Here is a tiny trained network, its code and every weight. The questions are about switching its units off for an input and a target symbol, where a switched-off unit gives its printed mean instead of its output.

import numpy as np


def w(rows, s, z=0):
    codes = np.array(rows[::2]) - 128.0
    scale = np.full(codes.shape[1], s)
    scale[-1] = z or s
    return codes * scale


def f(y):
    return np.maximum(y, 0)


def softmax(a):
    e = np.exp(a - a.max(-1, keepdims=True))
    return e / e.sum(-1, keepdims=True)


def log_softmax(a):
    a = a - a.max(-1, keepdims=True)
    return a - np.log(np.exp(a).sum(-1, keepdims=True))


def net(x, mask):
    ids = ['γδεθλπτφ'.index(c) for c in x.split()]
    T = len(ids)
    res = E[ids] + P[:T]
    u = 0
    for l in range(2):
        r = res
        for j in range(2):
            rows = slice(4 * j, 4 * j + 4)
            q, k, v = (r @ M[l][rows].T for M in (Q, K, V))
            z = softmax(np.where(np.tri(T) > 0, q @ k.T / 4**0.5, -1e9)) @ v
            o = O[l][rows]
            res = res + np.where(mask[u + j], z, o[:, -1]) @ o[:, :-1]
        u += 2
        y = f(res @ A[l][:, :-1].T + A[l][:, -1])
        res = res + np.where(mask[u : u + 12], y, B[l][:, -1]) @ B[l][:, :-1]
        u += 12
    return log_softmax(res[-1] @ U[:, :-1].T + U[:, -1])


Q, K, V, O, A, B = {}, {}, {}, {}, {}, {}
E = w([
[106,176,99],'γ',
[104,178,89],'δ',
[105,184,118],'ε',
[98,196,110],'θ',
[7,21,49],'λ',
[150,151,143],'π',
[93,199,198],'τ',
[135,33,204],'φ',
],0.016)
P = w([
[29,105,111],'0',
[57,122,125],'1',
[87,141,144],'2',
[121,158,157],'3',
[154,176,174],'4',
[187,190,192],'5',
[223,203,198],'6',
[255,218,213],'7',
],0.0097)
Q[0] = w([
[216,20,37],'0.h1',
[71,182,166],'0.h1',
[119,179,130],'0.h1',
[196,58,3],'0.h1',
[113,219,91],'0.h2',
[141,154,98],'0.h2',
[170,54,176],'0.h2',
[136,59,78],'0.h2',
],0.017)
K[0] = w([
[59,43,60],'0.h1',
[151,153,166],'0.h1',
[187,168,131],'0.h1',
[78,97,32],'0.h1',
[253,136,162],'0.h2',
[160,146,149],'0.h2',
[41,105,97],'0.h2',
[74,132,91],'0.h2',
],0.022)
V[0] = w([
[200,99,36],'0.h1',
[85,109,199],'0.h1',
[185,161,2],'0.h1',
[126,126,133],'0.h1',
[128,129,125],'0.h2',
[82,211,61],'0.h2',
[220,53,209],'0.h2',
[115,169,75],'0.h2',
],0.0087)
O[0] = w([
[101,225,6,2],'0.h1',
[130,95,172,190],'0.h1',
[150,176,47,29],'0.h1',
[128,126,132,131],'0.h1',
[130,127,128,127],'0.h2',
[237,143,125,169],'0.h2',
[3,71,117,60],'0.h2',
[215,144,101,134],'0.h2',
],0.0062,0.0078)
A[0] = w([
[102,172,100,142],'0.n1',
[154,172,8,22],'0.n2',
[185,175,106,27],'0.n3',
[232,121,139,17],'0.n4',
[139,123,116,66],'0.n5',
[165,192,119,6],'0.n6',
[133,126,128,62],'0.n7',
[127,21,61,255],'0.n8',
[130,133,124,84],'0.n9',
[109,88,99,146],'0.n10',
[93,173,101,128],'0.n11',
[74,203,100,164],'0.n12',
],0.013,0.0059)
B[0] = w([
[141,132,181,152],'0.n1',
[74,98,254,146],'0.n2',
[45,92,60,169],'0.n3',
[33,83,70,254],'0.n4',
[165,49,184,128],'0.n5',
[52,132,50,163],'0.n6',
[144,138,102,128],'0.n7',
[231,170,31,195],'0.n8',
[130,123,116,128],'0.n9',
[195,174,136,154],'0.n10',
[169,93,160,148],'0.n11',
[87,97,218,174],'0.n12',
],0.007,0.0064)
Q[1] = w([
[137,91,123],'1.h1',
[131,99,88],'1.h1',
[128,126,119],'1.h1',
[117,161,110],'1.h1',
[62,87,194],'1.h2',
[66,88,101],'1.h2',
[251,130,185],'1.h2',
[65,62,137],'1.h2',
],0.018)
K[1] = w([
[126,17,127],'1.h1',
[140,88,82],'1.h1',
[156,142,130],'1.h1',
[141,191,102],'1.h1',
[187,66,146],'1.h2',
[166,79,79],'1.h2',
[95,123,252],'1.h2',
[139,26,97],'1.h2',
],0.011)
V[1] = w([
[134,14,113],'1.h1',
[59,181,156],'1.h1',
[89,123,172],'1.h1',
[124,161,129],'1.h1',
[110,254,151],'1.h2',
[147,121,133],'1.h2',
[114,142,129],'1.h2',
[120,133,165],'1.h2',
],0.0091)
O[1] = w([
[38,174,134,198],'1.h1',
[158,65,52,165],'1.h1',
[165,106,66,254],'1.h1',
[141,105,129,100],'1.h1',
[253,124,139,19],'1.h2',
[95,114,115,156],'1.h2',
[160,123,118,109],'1.h2',
[167,77,135,220],'1.h2',
],0.0059,0.005)
A[1] = w([
[111,189,182,107],'1.n1',
[165,221,130,92],'1.n2',
[127,69,158,88],'1.n3',
[150,211,110,137],'1.n4',
[209,140,123,81],'1.n5',
[169,140,165,67],'1.n6',
[129,185,50,169],'1.n7',
[61,119,122,9],'1.n8',
[157,247,114,216],'1.n9',
[123,62,167,39],'1.n10',
[159,115,93,83],'1.n11',
[134,200,144,131],'1.n12',
],0.015,0.012)
B[1] = w([
[138,96,61,191],'1.n1',
[144,34,174,154],'1.n2',
[142,141,110,255],'1.n3',
[140,53,110,176],'1.n4',
[72,133,126,183],'1.n5',
[114,108,84,175],'1.n6',
[163,57,74,218],'1.n7',
[204,138,139,207],'1.n8',
[115,255,138,243],'1.n9',
[117,164,86,242],'1.n10',
[69,160,83,139],'1.n11',
[86,106,124,155],'1.n12',
],0.012,0.0068)
U = w([
[12,77,169,201],'γ',
[150,164,95,125],'δ',
[152,106,39,45],'ε',
[120,109,100,90],'θ',
[140,237,190,181],'λ',
[99,41,77,8],'π',
[64,186,102,37],'τ',
[230,27,165,255],'φ',
],0.011,0.0051)

Each question gives the input, a string of symbols that net reads in full, and the target symbol t.
The units are the heads (4 rows each of Q, K, V and O) and the neurons (one row each of A and B). Each row of codes is followed by its name. A weight is (code - 128) times the scale printed after its matrix; where a second scale follows, it is the last column's (O, A, B and U).
mask holds one flag per unit, layer by layer, with each layer's heads first. A switched-off unit (its flag False) gives its mean, the last column of its rows in O or B, instead of its output. The means were averaged over made-up inputs and are rounded, as every weight is.
A unit's drop is (log p(t) with every unit on - log p(t) with that unit switched off) / (log p(t) with every unit on - log p(t) with every unit switched off).
The circuit of an input: a set's keep is (log p(t) with only the set's units on - log p(t) with every unit switched off) / (log p(t) with every unit on - log p(t) with every unit switched off). Starting from the 12 units with the biggest drops (on a tie, the unit counted first), units are removed one at a time, each time the one whose removal leaves the highest keep (on an exact tie, the one counted first), for as long as the keep stays at least 0.8.
circuit, biggest first: the units of the circuit, biggest drop first
most important unit: the unit with the biggest drop
top k neurons: the k neurons with the biggest drops, biggest first
top k neurons in layer l: the k neurons of layer l with the biggest drops, biggest first
heads that matter: for each layer, one digit per head in row order, 1 if its drop is at least 0.15 and else 0, layers parted by /
input δ γ λ τ λ ε γ, target τ: heads that matter => 11 / 11
input θ θ γ γ π δ, target λ: most important unit => 0.h2
input φ π φ φ ε, target γ: heads that matter => 01 / 00
input π δ δ δ τ ε δ θ, target ε: top 4 neurons => 1.n7; 0.n6; 0.n3; 0.n4
input ε θ τ τ π θ θ δ, target ε: top 3 neurons in layer 0 => 0.n3; 0.n6; 0.n4
input θ θ π τ ε τ θ, target φ: circuit, biggest first => 0.h1; 1.h2
input γ τ π τ π τ, target φ: circuit, biggest first => 1.n9; 0.h1
input π λ δ φ ε τ, target γ: heads that matter => 01 / 01
input λ γ ε, target τ: top 3 neurons => 1.n9; 0.n8; 0.n3
input δ τ φ λ γ δ, target τ: heads that matter => 10 / 01
input τ λ τ φ φ π δ, target γ: top 2 neurons => 0.n12; 0.n8
input γ γ τ λ λ ε, target τ: top 4 neurons => 1.n9; 0.n3; 0.n8; 0.n6
input δ τ π λ γ, target λ: circuit, biggest first => 1.n9; 1.n7; 0.n4
input φ π θ φ γ δ τ θ, target φ: circuit, biggest first => 1.h1; 1.h2
input λ τ λ ε θ, target τ: heads that matter => 01 / 10
input π π τ φ, target γ: circuit, biggest first => 1.h2
input ε φ φ γ τ γ, target φ: circuit, biggest first => 0.h1; 1.n9
input φ γ γ γ δ, target π: top 3 neurons in layer 0 => 0.n3; 0.n2; 0.n8
input π δ φ π θ γ θ, target ε: top 2 neurons in layer 1 => 1.n7; 1.n4
input τ τ γ λ, target ε: top 2 neurons in layer 1 => 1.n7; 1.n9
input φ λ θ τ ε τ φ, target γ: most important unit => 0.n4
input φ ε θ γ ε, target ε: circuit, biggest first => 0.h2; 0.h1; 1.n7
input φ γ λ γ, target τ: circuit, biggest first => 0.h1; 0.n8; 1.h2
input φ π λ θ, target λ: circuit, biggest first => 0.n4; 1.n9
input λ λ δ, target τ: top 3 neurons => 0.n8; 1.n9; 1.n1
input π φ τ δ, target γ: circuit, biggest first => 1.h2; 0.h1
input π δ θ, target λ: top 3 neurons => 1.n9; 1.n7; 0.n4
input λ λ γ π, target λ: top 3 neurons => 1.n9; 1.n7; 0.n4
input γ τ φ φ φ φ π ε, target γ: top 2 neurons => 0.n12; 0.n8
input φ τ λ γ, target φ: top 2 neurons => 1.n9; 0.n8
